(in the rows, 128 means zero)
Each row is followed by its class number. Each block has new classes, again numbered from 0 up, in any order.
[130 102 196 163 118 151 167 139 117 140 110 133  96  86 139 160 112 123
 158 106 118 173 140  67  94 130 131 124 122 136 139 139 108] : 1
[124 106 134 103 114 159 140 155 166 122 131 129 114 193 121 132 125  65
 136 125 132 125 100 182 215 125 125 151  76 107  75 176 155] : 11
[132 130 171 135 113 143 102 120 110 134 127 124 136 129 147 187 113 169
 135  96 154 145 140  95 139  71 124 153 162 124 140 121 117] : 8
[110  70 126 128 151 131 116 150 134 126 116 155 122 101 118 142 108 105
 161  95 121 128 121 142 114 117 151  82 139 147  99 134 116] : 1
[118 124 156  98 144 145 108 135 151  99 131 135 144 157 160  93 148 101
 110 135 102 134 142  78  73 150  90 142 141 150 142  78  91] : 9
[163 127 152 148 127 194 138 126 153  96 130 158 145 126 117 147  99 111
 109 129 154 168 128 116 109  93 163 116  90 171 149 151 101] : 12
[117 101 148 101 135 147 146 117 140 126 142 147  93 150  99 119 180  79
 103 128 125 119 161 135 107  97 119 119 118 140 151 121 151] : 12
[153 153  77  92  98 104 118 120 144 111 159  89 118 198  98 118 134 161
 122 167 138  91 127 151 182 113  66 160 142 103 103 127 171] : 7
[148 155  93 119 137 123 134 107  99 104 175 119 135 137 110 120 131 126
  95 141 129 156 162 134 102 149 112 219 122 153 135 114  91] : 9
[ 60 110 144 148 139 101 152 142 112 170 128 150  81 139 123 155 119 149
 131  85 129 106 149  94 160  75 118 142 109 148 126 132 154] : 6
[149  81 127 104 138 121 113 149 125 158 103 147 146 128 122 169 130 131
 132  89 112 131 116 135 123  91 145 170 107 147 142 134  51] : 5
[129  76 151 119 156 142  76 157 152 104 151  95 146 110 162 106 146 101
 145 162  98 158 104 114  99 189 105  71 152 128 130  76 116] : 1
[161 132 113 119 125 136 126 158  97 126 146 129 111 159 125 142 128 131
 100 146 135 135 107 114 168 139 101 191 115 108  92 142 106] : 9
[158 139 119 122 110 122 133 109 110 170 108  93 138 108 124 195 125 174
 118  92 171  95 123 173 151  61 154 107 125 131 173 150 131] : 7
[119  81 123  98 141 104  99 152 144 125 116 158 151 132 115 148  81 134
 140 113 117 142 141 163  98 114 117 159 129 137 114 132 126] : 7
[ 92 130 124 108 122 131 155 114 109 142 161 129 121 119 138 109 123 126
 180 129 141 141 166 190  94  94 145 173 101 146 122 159 141] : 10
[ 88  81 115  92 145  87 102 155 119 130 158  64 141 142 122 150 143 133
 161 114  79 108 166 103 155  98 120 191 161 176 125  82 115] : 3
[ 82 119 117  90 122  68 102 125 154 131 124 145 103 180 120 165 126 146
 133 103  97 122 143 124 169 136 123 217 202 109  88  83 106] : 8
[ 81 101 146 101 142 105 149 142 163 130 159  72  95 174 140 140 152 104
 136 108 117  84 163 137 143 129 118 138 131 165 117 104 142] : 3
[132 132 126 102 126 109 133 136 114 150 147 140 111  97 127 144 158 140
 172 147 135 126 115 126 147 123 118 137 163 107 141 138 149] : 1
[ 62 114 140 105 147 130 162 119 128 167 161 153 132 155 104 124 143 104
 156 134 109 125 177 147 159 128 155 220 119 122  91 111 133] : 9
[134 146 133 112 109 112 159 135  86 143 146 160  86 143 117 137 156 116
 130 156 163 128 135 186 135 185 123 177 146 120 118 200 109] : 5
[132 119 142 150 114 158  85 145 113 101 104 142 140 141 130 115 108 109
 108  97 131 130 118 152  96 111 129  73 104 151 153 140  75] : 4
[102 135 125 160 137 107 115 122  69 140 134 120 115  81 123 178 101 156
 110 111 142 147 125 102 140 110 157 108 158 136 119 114 114] : 9
[ 67 105  86 110 132 100 117 130 161 124 111 134  84 201 123 100 146  57
  81  93 119  82 120 173 131 184 102 110 138 127  92 111 145] : 0
[194 144 114 144 146 143 134 151 126 148 111 111 135 110 119 116 140 151
  82 127 158  97  99 202 164 113 149  76  62 115 153 167 177] : 6
[110 134 129 153 109 161 118 111 124 103  97 147 111 118 142 109  99  61
 105  93 129 159 116 125  88 170 141  73 137 148 139 150  91] : 4
[128 178 135 130 105 102 123  95 139 137 136 142 107 103 157  96 149 136
 151 142 131 156 122 192 158 165 151 116 147  80 122 140 166] : 1
[137 146 137  95 129 119 134 137 121 147 149 204  98 127 121 145 161 111
 122 150 126 134 124 111 107 125  82 122 173 100 169 124 202] : 1
[ 83 116 163 126 119 141 133 119 141 109 136  95 140 175 109  83 142 125
 138 131 106  84 148 101 103 124  79 124 133 140 151  74  91] : 2
[175 144 116  97 106 171  82 151 147 107 122 166 147 141 189 116  97  73
  98 116 103 171 142 137  89 109  88 136 120 146 132 133 139] : 4
[148 152 166  94  95 119 195 124 108 168 143 149 114 102 103 157 201 115
 209 193 116 149 150 143 127  82 145 161  73  85 155 168 206] : 5
[160 150 132 125 136 142  82 101 122 110 161  87 171 147 143 128 168 115
  80 115 102 143 156 103 157 148 114 168 158 151 178  74 116] : 11
[120 151 112  88 110 117 144 114 187 124 119 185  68 154 148  99 113  88
  93 123 111 142 149 161 133 117  75 159 131 100  75 150 223] : 6
[119 171 150 152 102 162 153  61 106 113 184  96 160 120 116 146 138 103
 151 149 134 181 177  73 151 138 117 200 151 130 152 112 156] : 11
[ 85 152 156 116 134 120 171 124 167 122 107 117  84 137 126 123 128 137
 126 136 129  76 125  34 121 131 112  64 185 132 104  86 130] : 9
[ 68 106 126 110 139  91 119 142  80 161 118 173  67  88 149 105 171 134
 174 122 140 116 123 133 105  91 105  98  88  88  92 149 163] : 0
[127  57  85 137 171 116 148 147 137 124  96 169  78 151  94 129  97  60
  56  60 110 111 128 192  57 166 127  89  88 134  85 125 118] : 3
[197 119 110 142 107 136 108 145 105 127  96 126 166 143  81 170 107 138
  87 115 114 149  77 176 116 109 149 149  98 105 183 132 112] : 10
[ 94 108 135  73 117 162 159 141 167 110 147 153 115 171  66 118 146  95
 177 183 124 105 138  82 155 105  79 193 148 117  81 149 175] : 0
[128 129 110 127 124 133 133 129 166 120 118 167  82 168 112 132 118  98
  92  99 134  96 104 114 110  93  99  61  92 110 119 114 135] : 4
[169 167  70 127 129 101  73 136  78 104  91 165 126  84 141  96 127 158
  68 123 112 131 123 145  78 125  98  84 166 145 163 128 145] : 6
[ 93 100 157 118 112 134 186 123 131 140 105 135  99 140 108 111 143  66
 172 107 116 141 127 139  99 123 141 140  89 112 137 167 173] : 10
[ 78  74 152 125 124 124 137 147  69 140 112  88 103 118 123 136 143 111
 156 116 115 122 145 102 121 143 117 160 149 131  89 123  58] : 9
[160 149  99 136 135 137 105 111 132 123 132 176 147 106 172 117 125  52
  70 126 109 204 148 172 105 198 172 137 139 133 141 120 174] : 12
[103 169  98 109 145  98 147 116 124 153 136 169 105 156  90 105 116 131
  80 113 145 108 171 229 111 136 133 132 158 121 142 133 201] : 8
[200 192 142 140 113 120  94  90 137  86  99 133 139  97 129 140  69 165
  48  94 144 175 148  96  89 147 103 140 237 125 159 116 150] : 8
[194 201  60 115  87  79  96  95  97 111 125 205 158 150 113 174 146 152
 124 136  99 181 120 134 166 127 160 243 126 109 167 146 154] : 7
[155 154 119 192 129 129  81 136 115  81  96 145 146 104 156 124  54 148
  74 100 136 142 101 167 125 198 184  67 149 152 100 132  64] : 2
[ 83  93 119 113 154 116 150 137 127 164 122 115  95 140 122  81 199 104
 137 130  94  86 142 175 136 133 136 108  67 120 125 114 152] : 6
[131 133  74 107 114  80 147 155  70 177 119 188 117  96 122 205  97 131
 155 125 113 153 118 128 134 100 122 207 146  92 114 145 173] : 3
[ 81  77 153 103 146 129 122 142 116 147 132 130 125 121 142 153 128  77
 120 108 124 158 127 155  93 148 126 169 120 136 135 120  83] : 9
[ 91 106 144 117 103 113 136 158 125 148 147 148 122 128 136 194 121 100
 205 142  98 155 149 113 176 118 156 207 117 113  82 134 127] : 4
[132  66 123 102 161 132  95 159 119 116  90 126 131  88 157 100  72  87
 110  82 104 163 183 177  66 187 126 150 201 153  55 137 113] : 8
[182 119 122 111 123 149 140 121 131  78 116  90 118 109  87  44 133  74
  84 137 136 141 173 198  79 165 103 118 141 146 128 171 148] : 12
[ 94 105 110  89 147 138 126 131 101 152 140 160 148 124 115 111 142  99
 138 132 100 148 151 171  87  91 133 176  87 135 138 110 112] : 9
[134 118 125 139 142 130 131 123 128 116 127 142 135 113 122  82 143  62
 117 126 140 145 161 220 135 197 185 115 126 129 104 164 169] : 12
[ 20 101 191 115 131 121 176 147 182 126  97 177  79 132 148  92 118  96
 186 132  72 150 166  94  67 109 122 115  81 158 114 119 152] : 6
[110 139  75 124 123  97 122 125 122 116  77 181  90 117 104 124 118 126
 118 103 111 104 126 104 118 120 132 106 161 124  76 130 142] : 0
[ 73 104  97 138 179  64  61 156  72 170 156 149 109 132 153 194 137 204
  98  68 142  81 107 145 155  84 163 102 140 165 156  80  63] : 3
[ 75  98 112 122 141 138 153 111 145  94 159 114 103 166  68 123 112  91
 131 129 117 115 172 140 157 142 154 171 148 161  37 124 101] : 9
[ 98 130 127 168 122 167 137 112 136 134 138 141 115 151 167 127 100 113
 131 106 127 154 122 102 135 179 145 130 142 156 112 115  59] : 1
[160 147 146 122 108 153 140 111 166 115 128  87 125 181 110 116 134 163
  97 130 156  91 103 180 124 120 123 124 113 115 156 126  89] : 10
[ 91 138 140  91 114 194 149 127 190 135 132 157 113 160 163 109 128  92
 143 172 107 144 145 130 133 135 133 160 116 134  76 125 136] : 0
[ 37 133 124 107 132  52  97 153  82 173 134 161 104 124 190 135 148 121
 147 132  98 156 119 116 103 185 123 137 178 154 171 105  94] : 5
[ 77 137  97  96 127  80 129 136 114 159 130 123 142  74 135 137  92 109
 161 139  91 178 144 165 117 126 124 159 143 125 137 111 168] : 11
[113 136 147 120 150 175 209 159 151 152 149 194  75 100 167  99 126 112
 190 176 122 140 170 156  74 143 161  86  73 146  75 156 155] : 1
[ 97 118 152 113 101 103 128 113  78 148 165  76 113 158 141 159 212 132
 177 129 141 120 105 104 161 130 116 205 130 109 183 128  99] : 10
[121 147  92  95 145 124 122 137 166  93 170  94 129 119 130  91  95  85
 104 187 118 146 147 189  98 187  88  84 155 133  96 101 192] : 11
[ 81 122 100 117 148  85  96 105  99 137 103 152 120  95 107 106 135 143
 127 104  96 122 118  86 122 133 111 115 187 108 128  78  95] : 11
[122 105 105 118 141 172 165 141 147 129 132 163 125 154 107 107 155  80
 165 126  92 124 138 152 110 103 170 110  58 171 135 134 122] : 1
[140 106 101 112 165 122  92 162  93 130  66 187 139  79 119  62 105 123
  87 113 103 118 129 231  27 161 136  45 149 120 128 131 125] : 3
[ 63 122 129  76 129 126 114 119 175 120 171 132 113 145 144  75 105  79
 135 162 101 192 129 193 104 150 119 158 137 132 124 127 182] : 10
[109  84  87 144 146 131 117 125 136 124  79  83 117 130 117 124  98 148
 116  88 164  56  95 198 144 181 186  31 156 153  71 145  32] : 7
[123 129 159 129 125 116 126 117 120 135 147 112 123  98 149 176 163 117
 159 145  90 164 152  49 149 131 168 131 166 156 131 105 141] : 5
[125  54 140 103 130 117 134 149 166 150 109 119 106 180  80 146 139  72
 121  85  94 116 125 184 178  88 148 143  77 124  92 152 141] : 5
[ 84 103 109 151 137 146 155 122 148 158  97 113 102 164 120  99 100 101
  80  78 125  98 144 201 168 182 156 149 124 150  84 146  87] : 6
[ 97 114 142 121 142 150 113 118 129 131 122  50 158 103 158  91 128 125
 137 116  93 121 168 102 111 142 117 102 167 166 132  68  78] : 11
[104 140 106 146 140  89  92 111 100 157 133 116 134 117 165 174 138 115
 101  66 125 152  95 106 177 130 154 129 123 137 181  99 117] : 11

Next block: new classes, numbered from 0 again.
[147 163 114 121 147 129  90 172 109 122 110 128 122 155 131 143 107 132
 101  64 131 116 118 124 123 164 114  96 162 142 113 161 127] : 5
[123 159 119 152 122 169  97 181 135 113 150 112 117 101  85 116 147  97
 132 133 124 154 119 130  98 127 107 188 132 121  79 167 138] : 9
[156 153 167 160 182  91 132 133 118 115 106 155 136 137 160 167 130 181
 107  77 124  98 149 118 146 113 111  90 132 130 158 138 110] : 1
[ 97 109 145 139 134 176 157 219 114 133 141 107 153  73 110 142 153  76
 183 143 126 185 118 205 177 111  99 132 106 125 116 126 111] : 7
[157 134 131 128 142 106 111  77 121 122 117 145 134 158 142 127 139 169
  90 120 126 105 134  98 116 133 138 120 154 118 113 124 120] : 4
[133 145 154 143 134 112 138 120 124 123 129 126 159 112 140 116 143 146
 121 141 125 133 155 113 139 103 156 119 112 118 111 122 124] : 8
[148 125 119  88 108 135 135 127 104 134 127  98 153 141 144 107 110  92
 136 144 125 148 100 146 124 136 137 134 147 141 113 151 146] : 0
[107 140 130 139 123  93 135 103 147 131 125 139 151 123 161 129 108 173
 123 126 119 121 170  72 153 117 161  81  98 120 153 126 112] : 2
[118 112 132 164 143 131 123 144 125 128 132 138 153 118 127 128 128 119
 133 108 124 131 140 156 148 142 126 124  98 139 151 147 120] : 9
[121 151 120 123 133 150  98 184 143 110 144 118  89 119 101 139 131 133
 135 114 136 144 100 156 126 136 117 134 156 134 106 121 120] : 3
[164 135 142 119 107 131 166 117  95 136  96 116 149 105 159 128 130 118
 163 169  99 153 151 115 128  79 129 141 111 139  99 170 149] : 4
[147 144 164 120 158 122 124 121 122 130 109 168 129 169 149 164 135 158
 127  81 136  83 142 125 118 150  92 118 132 135 181 126 113] : 5
[108 111 145 125 122 120 160  35 153 138 147 160 127 170 175 151 153 186
 148 139 132  92 145 140 130 118 132 157 100 113 166  76  93] : 9
[143 136  99 130 160 138  82 186 112 121 134 132 107 146 101 139 111 103
 137  87 144 120  87 130 117 163 123 133 174 135 115 142 141] : 3
[118 118 138 142 137 105 132  91 162 134 122 154 128 155 145 126 122 159
 117 122 137 105 147  90 142 132 156 116 102 114 171  91 122] : 3
[139 176 142 111  91 121 135 114 141 116 116 101 139 109 157 108 130 141
 114 153 114 164 159 103 119  86 150 128 136 134  70 146 126] : 8
[161 162 128 111 106 138 132  96 118 119 118 111 137 123 112 104 140  80
 112 154 124 147 118  91  76 103 129 174 157 131  80 149 156] : 6
[138 145 126 117 126 122 131 144 115 120 111 114 130 131 145 129 116 127
 116 120 118 158 122 144 134 116 118 104 151 149 112 166 138] : 1
[134 139 136 160 120 134 136 156 114 130 116 113 162  95 136 116 119  99
 142 129 106 154 155 133 131 113 131 133  91 143 122 183 147] : 9
[163 146 148 156 172  99 107 117 105 123 110 162 137 153 147 159 141 192
  93  77 126  83 153 109 138 143 121  97 140 124 139 132 102] : 4
[100  76 118 149 169 134 131 132 118 142 143 140 154 138 114 128 144 102
 140 114 149 122  94 150 146 158 129 129 123 103 150  89 130] : 7
[150 176 113 112  78 173 108 186 118 114 116  78 105  76  97  98 139  87
 132 179 104 206 121 117  92  89 114 167 167 138  13 196 161] : 4
[110 122  87 113  77 143 118  89 150 130 128 100 131 132 131  80 108 103
 124 164 112 168 128  97 107 132 156 155 120 140  93 157 161] : 9
[111 134 138 122 119 110 133  83 174 133 121 154 110 158 165 144 123 191
 127 122 131 116 167  85 150 121 153 111 109 128 170  89 102] : 3
[136 150 114 100 111 133 117 160 119 116 128 102 115 122 135 139 112 115
 140 127 120 156 106 177 137 119 138 104 167 150  87 138 120] : 3
[143 132 149  52  63 129 184  28 136 138 139 114 156 134 180 126 143 118
 178 224 109 162 145 117 110  53 154 177 130 122 111 113 127] : 0
[117  85 133 134 110 137 170  85 140 139 115 135 137 123 139 105 137 136
 144 173 122 147 133 133 151 110 134 135  82 123 141 115 140] : 4
[156 177 144 104  85 153 139 181 115 118 100  80 140  74 138 101 118  86
 148 156 102 193 150 122 115  87 117 150 127 163  70 205 153] : 8
[132 123 160 134 151 104 143  78 126 132 143 156 151 152 152 144 146 170
 131 135 133  92 148 101 132 125 144 145 105 101 172  87 118] : 0
[119 151 123 119 126 139 112 119 155 113 133 131  97 150 120 126 140 156
 101 128 134 142 120 105 111 121 109 148 154 122 114 130 125] : 1
[ 96  50 122 168 154 110 150  61 129 146 155 152 165 154 131 107 143 117
 126 141 149  97  97 181 147 152 165 124  94  98 165  71 130] : 9
[ 99 122 111 107 117 160 127 119 158 131 140 115 108 127 115 122 143 125
 132 132 137 155  95 135 112 135 104 160 138 116 118 100 130] : 7
[140 162 102 124 140 154  76 201 119 110 125 109 111 133  84 112 116  94
 103  92 135 141  88 117  93 163 107 135 174 132  79 171 154] : 5
[130 134 100 120 144 129 105 162 109 128 104 114 139 121 139 137  92 125
 132  78 111 144 127  93 137 157 115 111 134 154 134 162 146] : 7
[147 146 177 144 123 136 164 185 102 122 117 104 163  60 124 129 133 108
 163 147 104 153 144 155 140  95 110 138  75 142 145 166 148] : 0
[117 115 127 124 143 139 119 115 154 125 155 143 100 153 111 134 150 131
 133 133 157 113  86 158 121 135 134 148 155 103 128  72 113] : 3
[109 110 139 183 155 101 135 100 118 132 161 141 169 127 135 139 164 143
 120 134 135 108 130 175 155 111 174 104 119  92 109  86  97] : 9
[133 178 147 154 130 137 127 142 129 115 139 119 127 112 104 130 167 123
 101 135 136 144 130 124 112  99 128 145 150 106  71 109 117] : 6
[127 160 127  89  83 152 155 120 151 126 112 106 100 135 156 127 125 134
 143 161 115 175 130 117 122  83 104 152 142 143  98 157 133] : 1
[132 119 123  87  94 142 146  86 133 134 131 113 136 135 149  95 132  97
 146 184 131 158 121 121 111 107 146 170 140 127  93 126 141] : 8
[ 90  95 126  96  91 131 178  80 145 141 167 120 153 130 141 115 150 100
 169 211 144 144  91 175 140  80 156 128 140  90 100  74  99] : 2
[135 151 164 147 165 139 139 195 104 125 124 144 132 122 121 173 144 142
 151  87 134 103 121 182 143 128  86 109 121 128 147 128 110] : 5
[133 165 142 144 120 124 124  96 141 117 127 129 135 116 114 115 148 131
  92 144 126 148 157  76 101 102 142 144 129 120 105 119 135] : 6
[128 138 152 115 114 121 152 102 124 131 123 136 142 129 171 140 139 152
 148 144 124 128 160 133 145 101 139 131 120 133 121 117 105] : 8
[116 108 120 161 157 127 105  93 141 132 144 157 130 154 117 116 136 138
 124 119 137 103 127  92 104 160 133 169 107 111 158 118 148] : 9
[143 188 116 136 118 132 106 152 119 109 115 114 123 108 113 130 122 118
 109 117 115 163 145  84 110 114 129 132 152 145  73 158 142] : 6
[114 107 130  88  99 124 157  71 141 142 149 128 152 148 151 111 140 106
 145 180 144 127 108 134 113 106 145 133 152 107 125 104 107] : 2
[121 122 152 118 107 117 185 133 116 140 124 116 169  95 165 131 120 110
 171 163 117 144 137 166 155  87 134  95 100 131 143 138 115] : 2
[160 106  93 100 131 145 102 119 105 136  89 140 111 171 133 111  89 120
 125 101 121 116 113  86 103 189  89 155 137 166 158 183 173] : 4
[129 163 153 150 127 133 151 125 126 117 143 123 132 103 111 140 173 122
 119 152 134 145 120 162 124  83 130 140 140 105  79  91 110] : 6
[114 116 127 127 146 115 114  57 152 134 141 176 123 199 167 157 132 198
 119  86 139  77 150 116 131 167 121 136 122 131 187  95  86] : 9
[113  96 137 119 123 129 175 108 114 148 121 120 171 115 159 133 135  97
 169 153 121 154 128 152 149 102 135 123 108 122 138 111 131] : 7
[126 143 103 119 114 120 117 161 117 122 131  92 142  95 120 103 100  97
 124 135 123 157  94 140 121 125 142  94 152 134  88 165 145] : 2
[149 131 124 116 135 173 129 183 106 126 116 126 101 129 114 142 131 125
 159 119 125 134  96 166 132 144  69 158 138 145 117 157 131] : 4
[127 144 121 152 159 157 104 211 117 114 137 114 105 123  81 119 139  95
 115 117 141 154  80 153 113 138  90 151 159 116  92 156 155] : 1
[105 121 162 166 157 114 148 152 147 125 135 149 129 115 136 157 139 179
 141 106 135 118 149 163 179 119 140  85  83 123 178  84  96] : 3
[126 127 127 118 138 128 118 147 128 129 141 134 135 136 125 127 127 106
 138 124 145 125 102 138 115 141 113 124 156 122 136 138 116] : 2
[138 120 165 114 134 133 160  89 130 132 142 138 138 137 143 136 151 147
 152 147 134 105 120 134 116 117 117 170 108 112 166  98 126] : 0
[ 98 127 120 106 116 136 140  92 158 128 134 146  93 165 152 147 135 177
 139 145 131 141 134 115 141 114 114 140 135 128 139 103 114] : 1
[146 154 138 108 110 112 136 137 110 124  86 123 158 125 163 135  94 128
 128 107 100 148 168 113 138 122 130  80 114 167 140 182 139] : 5
[ 92 101 114 103 105 123 147  56 154 141 130 127 140 144 160 121 130 146
 133 153 124 148 141  95 130 121 149 132 117 117 140  86 127] : 7
[149 147 121 129 123 127 130 121 105 127 114 119 154 121 153 126 101 121
 151 120  99 136 155 100 110 122 130 150 101 151 130 185 158] : 9
[123 172 137 120  98 144 141 132 151 116 124  84 131  74 122 114 145 125
 127 155 104 186 139  97  98  77 121 154 121 119  75 143 145] : 7
[156 140 161 141 141  96 142  60 117 133 127 144 150 142 156 144 176 182
 101 146 125 104 147 129 134  87 157 103 150 100  98  99  94] : 4
[123 125 112 110  91 129 138  70 136 127 133 108 147 130 118  87 139  85
 100 181 132 168 113 117 113 106 168 132 157 122  74 105 141] : 6
[104  97 150 154 181 137 143 151 117 137 159 144 149 130 119 161 178 119
 147 115 156 115  92 204 160 132 116 123 142  85 132  61  88] : 7
